Here is a tiny trained network, its code and every weight. The questions are about switching its units off for an input and a target symbol, where a switched-off unit gives its printed mean instead of its output.

import numpy as np


def w(rows, s, z=0):
    codes = np.array(rows[::2]) - 128.0
    scale = np.full(codes.shape[1], s)
    scale[-1] = z or s
    return codes * scale


def norm(h):
    return h / np.sqrt((h * h).mean(-1, keepdims=True) + 1e-5)


def f(y):
    return y / 2 * (1 + np.tanh(0.7978845608 * (y + 0.044715 * y**3)))


def softmax(a):
    e = np.exp(a - a.max(-1, keepdims=True))
    return e / e.sum(-1, keepdims=True)


def log_softmax(a):
    a = a - a.max(-1, keepdims=True)
    return a - np.log(np.exp(a).sum(-1, keepdims=True))


def net(x, mask):
    ids = ['αβγδεηθλμξπστφψω'.index(c) for c in x.split()]
    T = len(ids)
    res = E[ids] + P[:T]
    u = 0
    for l in range(2):
        r = norm(res)
        for j in range(2):
            rows = slice(2 * j, 2 * j + 2)
            q, k, v = (r @ M[l][rows].T for M in (Q, K, V))
            z = softmax(np.where(np.tri(T) > 0, q @ k.T / 2**0.5, -1e9)) @ v
            o = O[l][rows]
            res = res + np.where(mask[u + j], z, o[:, -1]) @ o[:, :-1]
        u += 2
        y = f(norm(res) @ A[l][:, :-1].T + A[l][:, -1])
        res = res + np.where(mask[u : u + 8], y, B[l][:, -1]) @ B[l][:, :-1]
        u += 8
    return log_softmax(norm(res)[-1] @ U[:, :-1].T + U[:, -1])


Q, K, V, O, A, B = {}, {}, {}, {}, {}, {}
E = w([
[69,140,147,127],'α',
[156,135,95,104],'β',
[66,169,154,128],'γ',
[108,185,109,95],'δ',
[132,189,152,6],'ε',
[153,98,99,164],'η',
[175,109,143,109],'θ',
[17,125,133,83],'λ',
[86,42,172,117],'μ',
[149,86,127,161],'ξ',
[113,129,117,142],'π',
[105,125,123,146],'σ',
[156,219,202,232],'τ',
[219,94,116,94],'φ',
[139,69,128,161],'ψ',
[120,113,61,192],'ω',
],0.022)
P = w([
[101,2,112,198],'0',
[134,100,26,157],'1',
[151,115,44,126],'2',
[159,116,63,109],'3',
[155,121,80,103],'4',
[152,124,94,96],'5',
[146,128,107,89],'6',
[142,131,119,86],'7',
[139,134,131,85],'8',
],0.0098)
Q[0] = w([
[143,216,154,81],'0.h1',
[4,120,203,109],'0.h1',
[126,149,127,133],'0.h2',
[152,101,61,148],'0.h2',
],0.015)
K[0] = w([
[8,154,121,164],'0.h1',
[159,241,179,238],'0.h1',
[130,131,114,156],'0.h2',
[138,93,89,89],'0.h2',
],0.013)
V[0] = w([
[147,116,73,122],'0.h1',
[137,168,188,154],'0.h1',
[128,209,254,219],'0.h2',
[86,78,130,74],'0.h2',
],0.0083)
O[0] = w([
[109,145,164,105,141],'0.h1',
[34,112,138,177,78],'0.h1',
[254,183,188,14,1],'0.h2',
[12,112,161,179,207],'0.h2',
],0.0051,0.0033)
A[0] = w([
[99,103,231,237,109],'0.n1',
[92,208,117,132,90],'0.n2',
[121,119,106,214,253],'0.n3',
[173,7,130,141,109],'0.n4',
[156,60,139,49,149],'0.n5',
[150,221,149,218,155],'0.n6',
[111,89,128,101,63],'0.n7',
[102,86,127,153,169],'0.n8',
],0.016,0.0028)
B[0] = w([
[152,113,71,101,202],'0.n1',
[109,120,143,20,214],'0.n2',
[166,99,70,96,255],'0.n3',
[111,140,106,34,204],'0.n4',
[158,103,40,125,151],'0.n5',
[129,2,171,185,185],'0.n6',
[164,163,123,179,156],'0.n7',
[144,172,137,129,223],'0.n8',
],0.017,0.0068)
Q[1] = w([
[127,205,80,149],'1.h1',
[174,52,68,51],'1.h1',
[112,38,4,66],'1.h2',
[86,111,60,88],'1.h2',
],0.021)
K[1] = w([
[117,121,81,124],'1.h1',
[170,133,153,141],'1.h1',
[185,122,252,131],'1.h2',
[122,136,167,154],'1.h2',
],0.036)
V[1] = w([
[21,126,222,233],'1.h1',
[192,136,88,170],'1.h1',
[104,166,100,53],'1.h2',
[115,209,254,125],'1.h2',
],0.018)
O[1] = w([
[161,102,250,222,8],'1.h1',
[140,101,153,33,127],'1.h1',
[156,84,46,55,175],'1.h2',
[160,58,208,188,49],'1.h2',
],0.014,0.018)
A[1] = w([
[4,74,177,187,130],'1.n1',
[3,95,166,149,81],'1.n2',
[42,182,101,123,253],'1.n3',
[140,198,200,98,156],'1.n4',
[53,156,95,96,107],'1.n5',
[100,189,156,158,120],'1.n6',
[53,120,73,189,50],'1.n7',
[145,104,32,206,155],'1.n8',
],0.02,0.0042)
B[1] = w([
[164,161,56,103,150],'1.n1',
[146,142,253,75,148],'1.n2',
[187,89,131,169,248],'1.n3',
[114,115,53,118,145],'1.n4',
[107,160,181,166,240],'1.n5',
[44,83,96,137,138],'1.n6',
[156,190,125,93,156],'1.n7',
[68,43,116,61,171],'1.n8',
],0.025,0.017)
U = w([
[42,113,178,170,134],'α',
[108,115,136,178,103],'β',
[130,145,231,42,210],'γ',
[35,135,160,147,88],'δ',
[91,147,43,89,163],'ε',
[181,148,118,174,70],'η',
[185,163,122,146,2],'θ',
[83,249,193,133,205],'λ',
[149,140,142,185,124],'μ',
[165,172,140,124,47],'ξ',
[98,101,113,202,95],'π',
[107,93,121,201,86],'σ',
[231,52,167,145,76],'τ',
[187,157,137,126,31],'φ',
[166,182,136,127,33],'ψ',
[99,27,141,83,224],'ω',
],0.018,0.0055)

Each question gives the input, a string of symbols that net reads in full, and the target symbol t.
The units are the heads (2 rows each of Q, K, V and O) and the neurons (one row each of A and B). Each row of codes is followed by its name. A weight is (code - 128) times the scale printed after its matrix; where a second scale follows, it is the last column's (O, A, B and U).
mask holds one flag per unit, layer by layer, with each layer's heads first. A switched-off unit (its flag False) gives its mean, the last column of its rows in O or B, instead of its output. The means were averaged over made-up inputs and are rounded, as every weight is.
A unit's drop is (log p(t) with every unit on - log p(t) with that unit switched off) / (log p(t) with every unit on - log p(t) with every unit switched off).
The circuit of an input: a set's keep is (log p(t) with only the set's units on - log p(t) with every unit switched off) / (log p(t) with every unit on - log p(t) with every unit switched off). Starting from the 12 units with the biggest drops (on a tie, the unit counted first), units are removed one at a time, each time the one whose removal leaves the highest keep (on an exact tie, the one counted first), for as long as the keep stays at least 0.8.
circuit, biggest first: the units of the circuit, biggest drop first
unit that matters most: the unit with the biggest drop
top k neurons: the k neurons with the biggest drops, biggest first
top k neurons in layer l: the k neurons of layer l with the biggest drops, biggest first
which heads matter: for each layer, one digit per head in row order, 1 if its drop is at least 0.15 and else 0, layers parted by /
drop when u is switched off: that unit's drop, to one decimal
input ξ α λ α ε λ, target ω: circuit, biggest first -> [1.h2; 0.n3; 0.n1; 0.n4]
input μ λ τ ω α ω γ σ α, target α: unit that matters most -> 0.n8
input λ τ λ η ω η δ γ π, target π: top 4 neurons in layer 0 -> [0.n6; 0.n2; 0.n4; 0.n1]
input β δ γ ω λ λ, target ω: top 2 neurons -> [0.n6; 0.n1]
input λ π γ λ γ φ α τ ω, target ω: circuit, biggest first -> [1.n8; 0.n6; 1.h1]
input μ γ λ τ λ λ λ λ τ, target ω: top 4 neurons -> [0.n6; 0.n1; 1.n3; 0.n4]
input μ σ ψ λ λ α τ α, target α: which heads matter -> 11 / 11
input λ λ λ, target γ: which heads matter -> 01 / 10
input λ λ λ λ τ, target τ: top 2 neurons -> [0.n6; 1.n1]
input β ω γ σ δ γ τ γ, target γ: top 3 neurons in layer 0 -> [0.n2; 0.n8; 0.n7]
input λ τ γ ψ α τ π γ, target ω: top 2 neurons in layer 1 -> [1.n4; 1.n5]
input λ ω γ λ π λ λ, target γ: top 2 neurons in layer 1 -> [1.n2; 1.n8]
input λ γ λ τ σ λ, target λ: top 3 neurons -> [1.n2; 0.n3; 0.n6]
input π γ π ω γ, target ω: unit that matters most -> 1.h2
input η ω σ λ τ γ λ, target λ: top 4 neurons -> [0.n6; 0.n3; 0.n2; 0.n1]
input τ σ π, target π: top 2 neurons in layer 0 -> [0.n6; 0.n3]
input δ λ λ τ λ λ π γ, target γ: top 3 neurons in layer 0 -> [0.n2; 0.n8; 0.n6]
input η ε λ γ α ω γ λ τ, target τ: top 3 neurons in layer 0 -> [0.n6; 0.n1; 0.n8]
input π τ ω ω λ μ σ λ δ, target δ: top 3 neurons in layer 1 -> [1.n6; 1.n4; 1.n8]
input λ λ λ η τ μ α α τ, target ω: drop when 1.h1 is switched off -> 0.1
